Look-ups in named tables: a row name and a column name give one cell, copied from the table.

Table Fir
|  | Moru | Ditepe | Peve | Bev | Modu | Vuk | Navur | Bonav | Nur | Lut |
|---|---|---|---|---|---|---|---|---|---|---|
| Pafe | 0.6 | 0.4 | 0.6 | 0.7 | 0.5 | 0.8 | 0.4 | 0.5 | 0.6 | 0.5 |
| Vosimuv | 0.5 | 0.4 | 0.7 | 0.6 | 0.7 | 0.5 | 0.5 | 0.6 | 0.6 | 0.5 |
| Rapubuv | 0.5 | 0.2 | 0.6 | 0.4 | 0.6 | 0.5 | 0.7 | 0.6 | 0.6 | 0.6 |
| Zom | 0.6 | 0.6 | 0.6 | 0.5 | 0.4 | 0.5 | 0.5 | 0.6 | 0.5 | 0.4 |
| Mapuvot | 0.5 | 0.8 | 0.7 | 0.6 | 0.6 | 0.8 | 0.4 | 0.6 | 0.6 | 0.6 |
| Zel | 0.3 | 0.6 | 0.3 | 0.5 | 0.8 | 0.6 | 0.5 | 0.5 | 0.6 | 0.4 |

Pafe, Bonav: 0.5
Zel, Nur: 0.6
Zom, Ditepe: 0.6
Zel, Vuk: 0.6
Zel, Lut: 0.4
Rapubuv, Modu: 0.6
Pafe, Lut: 0.5
Which row has the largest Modu? Zel

Gofuva.tsv
	Param	Muva	Dodel	Labazav	Dud	Tunobo	Lef	Ziron	Per
Sisog	1730	2148	-2239	-708	1563	-1224	60	-2856	4201
Lesi	505	3402	-3315	3282	1941	4309	2371	-2463	-139
Nep	-5408	3121	-474	4074	1017	4107	7731	2617	-2094
Rula	-2114	4144	-3889	3206	3905	4734	4223	168	-3355
Lodor	-971	4116	-5014	-1484	7457	552	165	47	-3538
Bok	-4306	88	2033	-2623	51	1702	5546	-3193	8997
Bul	-1172	3994	-2691	4068	3743	4646	2637	3250	-3580
Nog	933	3601	-2346	1166	2926	2994	-450	-789	-230
Zol	1733	2105	-3086	70	1080	-776	-686	-2842	5014

Dud of Sisog is 1563
Muva of Bul is 3994
Tunobo of Zol is -776
Dud of Bok is 51
Tunobo of Sisog is -1224
Tunobo of Rula is 4734
Dud of Rula is 3905
Tunobo of Nep is 4107
Ziron of Lesi is -2463
Dud of Lodor is 7457
Per of Zol is 5014
Labazav of Rula is 3206
Param of Bok is -4306
Dodel of Sisog is -2239
Dodel of Nog is -2346
Lef of Bul is 2637
Ziron of Nep is 2617

Table Pil
cols = Raf, Mus, Zado, Zoze, Rodavur, Ror
Fad: [5.1, 50.6, 39.8, 13.3, 59.7, 53.5]
Balibu: [35.8, 24.5, 25.5, 22.0, 39.6, 62.3]
Lezasop: [27.7, 48.0, 44.5, 49.3, 44.5, 24.3]
Divuvol: [47.6, 24.0, 33.2, 37.3, 23.1, 79.4]

What is the Raf of Lezasop in Pil?
27.7
What is the Raf of Balibu in Pil?
35.8
What is the Mus of Divuvol in Pil?
24.0
What is the Mus of Fad in Pil?
50.6
What is the Rodavur of Divuvol in Pil?
23.1
What is the Raf of Divuvol in Pil?
47.6
Row with the largest Raf: Divuvol

Mavo:
         Fino  Zodi  Zefe  Pesode  Gaso
Lidisav  -577  -342  -194    -926  -497
Lalamef  -188  -332  -419     646   -42
Ripon      97  -246  -350    -629  -282
Mesef    -873  -409  -120    -741  -434
Biseg     515   -81  -544    -410  -236
Lefan    -859  -455   103    -491  -309
Zokek    -866  -446  -262      71  -378
Fer      -698  -406  -411     213  -368
Foso     -349  -378   -20    -805  -350
Susis    -654  -378  -103    -838  -437

Fino of Zokek = -866
Gaso of Lefan = -309
Pesode of Foso = -805
Fino of Fer = -698
Gaso of Zokek = -378
Zefe of Foso = -20

Table Zov
|  | Pak | Nad | Votiv | Datovin | Puzesar | Deg | Dar | Mel |
|---|---|---|---|---|---|---|---|---|
| Lavi | 3 | 62 | 23 | 67 | 56 | 63 | 76 | 93 |
| Larefe | 36 | 74 | 28 | 92 | 64 | 38 | 69 | 84 |
| Fireb | 20 | 60 | 23 | 86 | 66 | 40 | 55 | 75 |
| Kotob | 23 | 67 | 24 | 77 | 68 | 30 | 70 | 80 |

What is the Datovin of Kotob in Zov?
77
What is the Dar of Lavi in Zov?
76
What is the Mel of Larefe in Zov?
84
What is the Nad of Fireb in Zov?
60
What is the Deg of Fireb in Zov?
40
What is the Dar of Kotob in Zov?
70
What is the Nad of Larefe in Zov?
74
What is the Pak of Fireb in Zov?
20
What is the Votiv of Lavi in Zov?
23
What is the Votiv of Fireb in Zov?
23
What is the Mel of Lavi in Zov?
93

